(in the rows, 128 means zero)
Facts:
(747) ε (263); (746) ε (122); (1108) ε (55)
(263) ε (1313); (1203) ε (29); (728) ε (263)
(1336) ε (1313); (1204) ε (741); (427) ε (795)
(376) ε (617); (503) ε (444); (936) ε (808)
(1055) ε (427); (429) ε (795); (1048) ε (122)
(90) ε (34); (1113) ε (795); (511) ε (115)
(403) ε (444); (843) ε (115); (3) ε (388)
(190) ε (405); (1016) ε (444); (794) ε (169)
(1370) ε (808); (1079) ε (1135); (487) ε (55)
(741) ε (1313); (1008) ε (427); (820) ε (1313)
(754) ε (55); (1314) ε (315); (78) ε (808)
(411) ε (122); (546) ε (55); (876) ε (216)
(1004) ε (1113); (1239) ε (34); (122) ε (1313)
(601) ε (475); (264) ε (169); (335) ε (427)
(1253) ε (342); (68) ε (342); (927) ε (169)
(578) ε (1313); (55) ε (414); (1345) ε (388)
(813) ε (216); (255) ε (1135); (315) ε (1135)
(1353) ε (1015); (784) ε (29); (1100) ε (808)
(475) ε (169); (861) ε (444); (881) ε (315)
(115) ε (216); (430) ε (808); (1310) ε (427)
(34) ε (622); (623) ε (512); (690) ε (34)
(674) ε (216); (1081) ε (475); (387) ε (169)
(1155) ε (55); (29) ε (617); (1072) ε (68)
(1201) ε (55); (700) ε (795); (841) ε (122)
(730) ε (808); (1166) ε (405); (89) ε (29)
(405) ε (617); (1045) ε (1135); (502) ε (388)
(948) ε (29); (1054) ε (315); (444) ε (388)
(332) ε (617); (293) ε (475); (692) ε (68)
(1152) ε (1135); (1021) ε (216); (1058) ε (315)
(555) ε (216); (1318) ε (169); (968) ε (388)
(353) ε (29); (528) ε (122); (628) ε (169)
(490) ε (1313); (579) ε (503); (1306) ε (795)
(870) ε (55); (254) ε (34); (96) ε (512)
(568) ε (1313); (1267) ε (475); (626) ε (1152)
(845) ε (741); (1015) ε (622); (1138) ε (216)
(739) ε (622); (562) ε (216); (687) ε (34)
(808) ε (622); (1089) ε (342); (832) ε (622)
(647) ε (795); (1303) ε (622); (1006) ε (795)
(658) ε (388); (512) ε (622); (159) ε (444)
(1339) ε (122); (326) ε (475); (747) Φ (546)
(1108) Φ (747); (1203) Φ (968); (728) Φ (1006)
(503) Φ (1314); (1055) Φ (1336); (1048) Φ (342)
(90) Φ (568); (511) Φ (332); (843) Φ (808)
(3) Φ (1203); (190) Φ (754); (1016) Φ (1058)
(794) Φ (387); (1079) Φ (1370); (487) Φ (90)
(1008) Φ (647); (820) Φ (89); (754) Φ (578)
(876) Φ (692); (1004) Φ (1267); (342) Φ (503)
(122) Φ (1306); (264) Φ (1138); (68) Φ (1008)
(927) Φ (700); (578) Φ (687); (1345) Φ (784)
(813) Φ (674); (255) Φ (68); (1100) Φ (1081)
(475) Φ (376); (388) Φ (820); (861) Φ (562)
(881) Φ (1310); (430) Φ (1113); (1310) Φ (403)
(690) Φ (741); (1081) Φ (353); (216) Φ (34)
(1155) Φ (1054); (1072) Φ (1055); (1135) Φ (1253)
(1201) Φ (528); (730) Φ (411); (1166) Φ (690)
(405) Φ (1152); (502) Φ (936); (948) Φ (845)
(1054) Φ (927); (293) Φ (626); (1152) Φ (1339)
(555) Φ (216); (1318) Φ (739); (870) Φ (861)
(254) Φ (430); (617) Φ (502); (1267) Φ (1079)
(626) Φ (623); (845) Φ (1313); (1138) Φ (3)
(739) Φ (1135); (562) Φ (622); (1313) Φ (881)
(687) Φ (388); (808) Φ (730); (1089) Φ (78)
(832) Φ (841); (647) Φ (601); (1006) Φ (511)
(1339) Φ (1155)

Known rows:
(1336): [119 134 154 123 134 130 126 116 131 119 121 125 131 124 141 130 120 130
 131 129 140 119 137 126 120 135 125 144 127 130 132 126]
(89): [139 111  93 147 134 136 101 113 136 158 129 216  95 112 112 125 149 137
 145 139 138 120  99  72 111 146 143 125 155 139 103 126]
(502): [132 128 124 137 136 132 136 145 128 140 116 135 145 129 126 132 128 124
 120 117 130 120 120 131 129 138 132 120 131 123 137 133]
(730): [100 134 135 129 123 115 112 143 143 122 142 162 112 137 119 131 134 138
 146 117 124 130 119 141 122 139 139 149 126 107 131 121]
(578): [134 120 113 131 136 140 108 108 146 123 121 147 126 119 132 130 121 125
 129 122 148 114 104 110 128 136 147 152 122 132 131 115]
(503): [142 128 116 153 136 138 135 158 127 156  98 140 163 129 124 128 128 115
 105 110 124 119 124 143 137 137 143 106 129 122 144 136]
(647): [118 128 157 114 142 135 145 128 145 129 146 107 123 139 128 144 117 132
 132 132 135 119 114 121 123 140 110 129 125 125 104 134]
(335): [120 120 171 106 149 143 149 128 151 125 154 105 121 146 129 149 109 133
 125 134 138 121 104 118 123 139 100 128 123 122  89 133]
(264): [125 134 155 113 132 117 155 135 131 121 130 124 144 125 125 142 134 137
 143 127 136 108 109 120 128 139 107 136 133 130 134 133]
(405): [123 111  17 145 140 138 142 126 132 112 121 150 104 117 131 136 147 138
 133 139 129 118  90 107 107 134 106 104 149 120 117 124]
(528): [119 137 169 120 133 132 120 102 134 111 111 122 139 121 149 124 115 129
 130 131 142 116 145 133 119 132 124 152 127 133 138 123]
(293): [132 128 169 108 132 112 164 142 119 111 127 143 155 120 124 149 138 144
 137 124 143 105 102 113 132 138  94 144 134 129 136 131]
(881): [110 158 123 132 128 142 156 132 140 136 139  97  63 124 128 145 141 123
 128 126 142 130 141 114 117 156 134 130 126 117 154 132]
(430): [100 133 133 129 123 115 111 143 143 122 142 161 111 137 118 131 134 138
 147 117 124 130 119 140 122 138 139 149 126 107 132 120]
(728): [123 140 166 110 135 132 130 105 143 106 109 116 134 125 143 121 120 127
 133 128 139 115 129 140 120 135 125 149 132 130 154 125]
(861): [142 127 119 150 136 136 135 157 126 152 101 142 166 129 125 128 128 117
 108 110 125 118 123 141 136 137 140 109 130 123 143 136]
(1239): [100 132 133 129 124 116 112 142 143 121 142 161 112 137 119 131 134 138
 146 118 125 129 118 138 122 138 138 148 126 107 132 120]
(90): [101 133 132 129 123 115 112 142 142 122 142 161 111 137 118 131 134 138
 145 118 125 129 119 139 122 138 138 148 126 108 132 120]
(429): [121 125 152 113 143 138 143 129 143 125 145 114 121 139 128 143 117 132
 130 129 137 121 111 118 123 139 109 130 126 123 106 132]
(845): [119 143 185 103 132 126 130 107 138 115 109 106 128 131 148 121 121 129
 129 130 141 117 143 137 122 135 133 140 134 134 145 130]

Rows:
No name comes twice in this set of rows, the named rows included.
[138 115 164 128 138 140 101 104 145 122 123 154 126 119 130 133 119 127
 139 126 142 113 120 103 125 142 128 140 132 127 137 116] -> (820)
[117 107 121 116 134 135 147 149 119  98 130 131 153 119 127 149 138 148
 153 118 137 112 109 111 126 122  83 131 126 125 118 123] -> (927)
[115 116 113 141 126 125  88 134 152 130 146 188 107 131 110 135 132 134
 147 114 131 125  99 116 128 141 152 151 123 108 126 110] -> (687)
[117 115 104 129 139 142 125 106 133  84 107 112 145 116 154 132 119 134
 134 130 136 112 129 132 116 122  96 132 127 123 134 114] -> (1339)
[145 110 124 146 139 143 109 132 140 145 124 163 130 123 116 138 127 122
 128 117 136 117 107 102 132 145 138 120 131 122 131 122] -> (388)
[108 102 122 117 143 152 137 141 135 107 146 110 135 134 130 149 121 143
 146 124 135 122 113 112 121 122  86 123 118 122  87 124] -> (700)
[135  94  15 111 152 125 133 147  90  82 154  85 150 133 129 140 108 133
 174 109 132 127 113 108 115 123  95 121 133 119 137 118] -> (1155)

Now the same nodes, written a new way:
Known rows:
(89): [ 99  95 107 111  80  87 122 106  59 130 101 136 146  86 142 122 153 109
 168 116 103 163 120 150 134 119 141 112  64 116 140 115  97 160 178 148
 135 129 136 101 145 149 191]
(754): [145 146 130 119 151  94  90 131  95  79 125 103 124 109 143 112 107  81
 137 135 145  81 108 138 137  60  93 197 130 110  30 125 113  95 162 151
 173 148 111 159 199 170  89]
(1314): [148 111 132 107 132 144 136 124 114 155 126 138 145 121 144 120 146 165
 140 115 173 122 145 150 127 130 114 104 126 125 108 147 156 143 135 117
  91 167 130 177 121 112 104]
(1089): [138 135 133 125 128 122 121 125 121 117 126 132 125 136 133 120 125 126
 125 137 123 130 133 121 137 114 131 127 128 122 129 128 128 129 125 126
 134 124 127 130 135 133 124]
(861): [104 148 186 139 107 105 112 122 142 162 169 119 106 193 137 136 102 148
 147 117 127 101 119  86 163 147 126 160 164 154 142  61 142 127  88  88
 122  76 102 100 155 183 172]
(34): [107 102  77 149 143 150 182 128 151 145 113 122 140 124 136 153 141 169
 113 122 177 126 115 133  65 168 119 110 160 119 130 117 114  87 128 108
 136 183 114 108 104 107 136]
(700): [134 108 129 151 120 126  93 147 166 138 130 105 124 145 134 101 130  76
 162 144 115 132 147 137  99 129 128 128  99 148 150 153 152 157 140 140
 113 156 157 106 113 120 117]
(332): [108  97 117 123  98 107 118 110  96 142 114 144 128  97 138 121 142 117
 160 106 110 146 127 143 138 126 145 126  81 129 142 119 117 144 153 133
 125 141 125 105 140 135 176]
(1016): [128 148 181 127 102 104  97 124 146 151 175 107 122 176 140 147 113 145
 146 112 145 107 106  90 134 154 110 140 171 161 141  63 132 165 110 106
 119  68 121 118 143 172 153]
(1055): [141 134 147 167 139 122 100 149 157 125 129 113 108 172 152  80 126  60
 146 176 104 145 165  92  90  79 135 116 103 140 170 164 159 134 142 128
 124 139 167 114 129 136 114]
(254): [130 139  80 143 159 132 153 135 153  96 120 132 124 123 142 138 122 144
  97 148 150 143  98 108  78 145 132 120 165 120 156 114 106  72 131 107
 172 145 118  94 124 124 140]
(387): [142 122 137  97 120 140 111 165 119 104 145 146 135 111 109 104 129 148
 146 122 111 117 114 149 156 186 130 130 109 144 172 127 156 117 130 160
 107 149 133 129 139 114 109]
(487): [162 140 116 124 143 114  72 117 122  78 121 126 101 103 148 111 108  88
 134 100 150  79 123 134 143  60 115 192 133 123  49 127 124 111 137 136
 166 147 105 154 195 147  97]
(968): [128 121 158 132  83 120 123 133 153 157 171 101 129 132 113 140 126 139
 159  83 141 106 104 105 117 150 116 147 140 161 144  96 145 149 119 142
 125 108 140 130 135 145 149]
(1135): [134 129 139 125 132 142 171 105  99 155 106 145 138 165 144 124 137 180
 119 138 165 123 180 129 153  96 129 109 147  97  94 138 156 115 102  81
 109 157 109 160 120 131 115]
(115): [120 105 133 129 116 139 145 118 116 155 124 123 141 138 129 127 143 146
 142 118 144 117 150 143 125 127 119 119 127 125 109 134 145 144 127 123
 103 160 130 137 117 120 118]
(1079): [142 136 138 116 145 130 138 122 109 136 119 151 126 143 144 112 128 157
 127 135 147 136 155 127 150 105 133 116 138 115 120 138 149 115 120  99
 118 140 118 154 134 133 123]
(794): [154 148 135  99 127 134 112 157 105  82 134 152 133 131 117 100 120 151
 125 144 108 128 119 130 166 157 136 127 127 133 173 125 149 109 120 142
 128 124 131 133 145 126 106]
(1100): [125 137  74 146 165 133 150 136 152  93 119 132 123 121 143 141 121 146
  93 144 150 140  98 109  76 150 129 124 166 118 157 110 103  69 129 108
 174 144 117  96 123 125 143]
(255): [146 133 126 121 125 140 143 112  89 126  98 133 134 155 127 118 126 135
 104 136 147 112 147 116 140 111 137 119 144 121 120 126 133 140 124 121
 115 129 123 138 140 116 102]

Rows:
No name comes twice in this set of rows, the named rows included.
[109 115 184 128  89 121 129 113 144 198 167  98 139 178 137 161 130 168
 162  90 170  94 123 111 123 169  97 129 169 160 111  66 139 175 105 102
  90 100 120 125 126 157 153] -> (444)
[153 128 136  85 118 148 105 182 105  86 154 157 141 111  98  90 126 164
 145 123 103 117 109 156 173 204 135 124 111 148 191 127 163 112 122 166
 104 150 133 133 145 110  97] -> (326)
[158 123 132  82 116 158 107 168  86  97 131 153 142 118  94  90 122 145
 130 124 111 101 101 144 167 214 145 124 117 159 201 122 152 127 131 179
  87 143 132 129 148  96  87] -> (601)
[145 129 106 122  33  78 162  89  78  95 104 137 135  69 107 123 149 137
 140  85 109 183 128  90 130  35 166 122  93 122 160 128 126 147 136 149
 192  98 165 124 141 146 193] -> (1203)
[101  87 108 116  74 100 148  83  59 157  88 144 146 103 143 131 161 141
 159 100 128 158 148 148 134 105 147  95  81 107 119 121 111 174 159 117
 120 139 128 108 128 136 188] -> (29)
[165 129 131 163 133 152 102 113  94 151  70 104 109 201 134  74 112   6
  92 175 123 106 144  58  78  94 165 107 133 165 195 144 130 185 164 157
  92 114 162 104 150  96  84] -> (1008)
[166 150 135 136  76 119 160 130 132  91 134 117 128 111  93 120 128 143
 123 101 130 138 129  84 125  60 144 144 138 139 149 137 160 111 102 151
 174 113 161 156 134 132 127] -> (1138)
[120 120 160 127 104 120 104 133 145 160 164 112 125 140 129 141 124 133
 159 100 140 107 108 121 124 167 113 139 136 160 133  90 135 155 122 130
 107 112 126 120 136 147 150] -> (658)
[156 134 130 151 129 146 111 111  98 142  78 111 114 182 129  86 113  37
  94 162 129 109 136  75  94 102 156 114 132 157 179 139 125 172 158 151
  98 110 151 110 150 104  93] -> (647)
[133 112 137 104 112 152 141 147 107 128 134 141 149 131 112 111 138 176
 138 121 132 113 138 155 155 171 125 116 125 130 148 129 156 128 117 137
  93 158 127 141 123 114 100] -> (169)
[153 138 118 131 143 117  76 119 121  85 120 129  97 106 141 111 106  89
 137 100 146  78 129 130 155  64 121 204 128 121  46 127 126 102 135 134
 167 153  96 143 200 146 102] -> (870)
[165 153 136 104 107 132 124 155 109  71 139 148 132 119 101 100 121 160
 119 129 112 132 119 117 160 134 141 130 131 139 181 129 159 105 108 152
 144 118 144 143 144 127 107] -> (264)

The same nodes again, as new rows of numbers:
Known rows:
(876): [127 131 116 120 108 113 125 124 117 131 127 100 112 138 145 150 144 142
 117 163 162 127  88 130  99 110 131 129  73 121 113 114 158]
(1204): [170 155 123 115 136 102 123 100 135  82 133 113 136 114 164 147 145 131
 102 150 133 132  92 133 112 134 128 125  94 124 109 102 157]
(730): [126 198 126 143 122 137 132 101  84 140 110 106 152 123 148 105 145 131
 101 165 145 138 111 120  86  79 123 106  76  99 119 108 118]
(628): [130 143 122 131 123 143 141 108 143 128 166  98 145 158 130 143 172 128
 109 144 169 130  84 126 104 112 146 135  58 136 143  96 160]
(579): [101 123 129 140 125 125  90 111 145 127 107 122 128 157 127 117 143 157
 144 156 158  92  96 179 108 126 138 113  89  74  96 106 141]
(1016): [ 98 130 126 131 123 115  87 127 137 136 101 121 114 161 133 128 139 176
 154 157 171  94  94 176 109 130 133 116  81  79  96 111 139]
(1008): [151  64 127 105 149 119  49 115  98 149 137  66 110 117 143  92 105 109
 165 164  74 107  42 121  92  53 117 201  52 176  80  90 209]
(427): [ 70 123 144 102 102 146  63 146 112  67 134  65  52 176 174  80 124  82
 104 172  80 116  89  76  96  85 130 131  97 151 153 151 210]
(1100): [126 201 124 135 123 119 131 116  83 160 113 104 130 130 145 116 140 151
 116 164 147 141 112 109  89  86 120 115  65 109 110 120 119]
(1006): [132 131 115 125  99 151 100 128 116 104 116  75 104 151 174 133 145 104
 104 179 130 115  76 141  81  85 136 119  70 117 113 114 179]
(1113): [ 69 119 150 117 107 147  73 125 117  54 137  76  84 167 164  70 128  71
  91 163  84 116  91  83  97  86 133 127 107 139 165 136 199]
(568): [174 149 127 127 137 111 122  85 138  67 133 112 158 108 160 141 148 113
  92 146 127 128  93 141 109 129 130 117 103 116 113  97 157]
(216): [ 55 127 149 114 107 110 104 123 116  73 136 105  99 154 145  91 122 113
  94 145 129 136 101  78 111 113 130 131 104 135 176 126 165]
(403): [111 103 128 119 152 137 122  68 144 151 114 128 148 218  92 116 168 113
 111 178 111  87  85 190 115 153 163 124 130  92  71 140 101]
(562): [127 131 163 136  77  91 139 126 137 117 106 113 128 167 171 147 127  95
  79 162 140 127  85 135  76  94 154 120  40  83 106  61 143]
(528): [187 156 129 120 144 105 122  84 144  59 136 114 158 103 166 143 147 116
  90 143 121 132  94 141 113 137 129 119 105 120 107  95 157]
(255): [133  80 127 101 145  80  90 117  96 162 135  98 122 110 124 117 104 150
 161 145 126 130  57 113 104  88 117 197  53 168  96  84 172]
(1048): [170 172  69  96 169 128 107 100 103  57 133  95 136  73 166 161 161 183
 123 149 176 144  87 144 128 154  96 118 123 160 132 147 167]
(784): [112 100 132 131  83 111 161  85 131 123 114 106 158  85 110 142 123 106
  70 148 154 136  62 131 103  95 123 138 111  83 107 130 168]
(387): [132 134 126 141 125 152 140  94 147 114 169 101 164 155 125 130 176 109
 101 141 161 124  84 131 101 107 149 129  67 130 146  91 160]

Rows:
No name comes twice in this set of rows, the named rows included.
[ 59 198 209 145 100  94 121 113 103  93 108 125 131 173 165  52 107  73
  58 150  85 148 126  58  85  78 141 112  67  85 166  82 113] -> (622)
[ 50 156 155 106 133 128 125 138 142  91 195 103 115 202 132 112 164 134
  97 117 173 151  89  62 120 133 143 155  48 179 228 113 169] -> (475)
[177 143 117  76 163  96 159  76 121 120 133 111 133 188 133 166 168 111
  73 179  99 140  83 136 121 173 147 145 122 157  83 149 116] -> (845)
[118 148 152  53 174  77 138  83 117  66 141 121 106 209 140 124 145  98
  53 162  63 156  93  80 140 194 144 151 149 183 139 170 119] -> (1313)
[ 54 217 159 131 126 119 112 115  68 103 114 112 122 144 150  53 121 123
  87 150 116 155 127  56 100  84 115 110  93 117 177 130 118] -> (808)
[105 164 161  95 144  79 100 113 130  25 140 118 109 131 172 108 120 123
  83 131 104 150 106  74 128 152 120 130 118 149 167 123 163] -> (263)
[138 107 111  89 136 126 170  78 111 159 134 103 123 212 106 154 172  94
  75 191 107 127  76 137 108 145 163 145 116 149  87 158 115] -> (881)
[125 149 117 119 123 130 138 126 133 133 160  98 130 163 140 151 169 145
 114 144 182 135  82 123 102 119 142 138  48 144 145 103 157] -> (794)
[106 158 163 104 145  91  98  99 135  12 142 119 130 125 168  96 123 104
  73 129  99 146 108  82 126 146 122 125 125 140 172 112 165] -> (741)
[ 68 124 145 104 106 139  74 141 114  67 135  76  61 170 165  81 123  91
 104 167  89 121  90  78  99  92 129 133  98 148 159 145 198] -> (795)
[124 153 120 121 126 140 142 122 141 132 173  97 139 172 134 155 179 144
 113 139 192 138  77 122 103 119 143 142  35 151 163  96 160] -> (293)

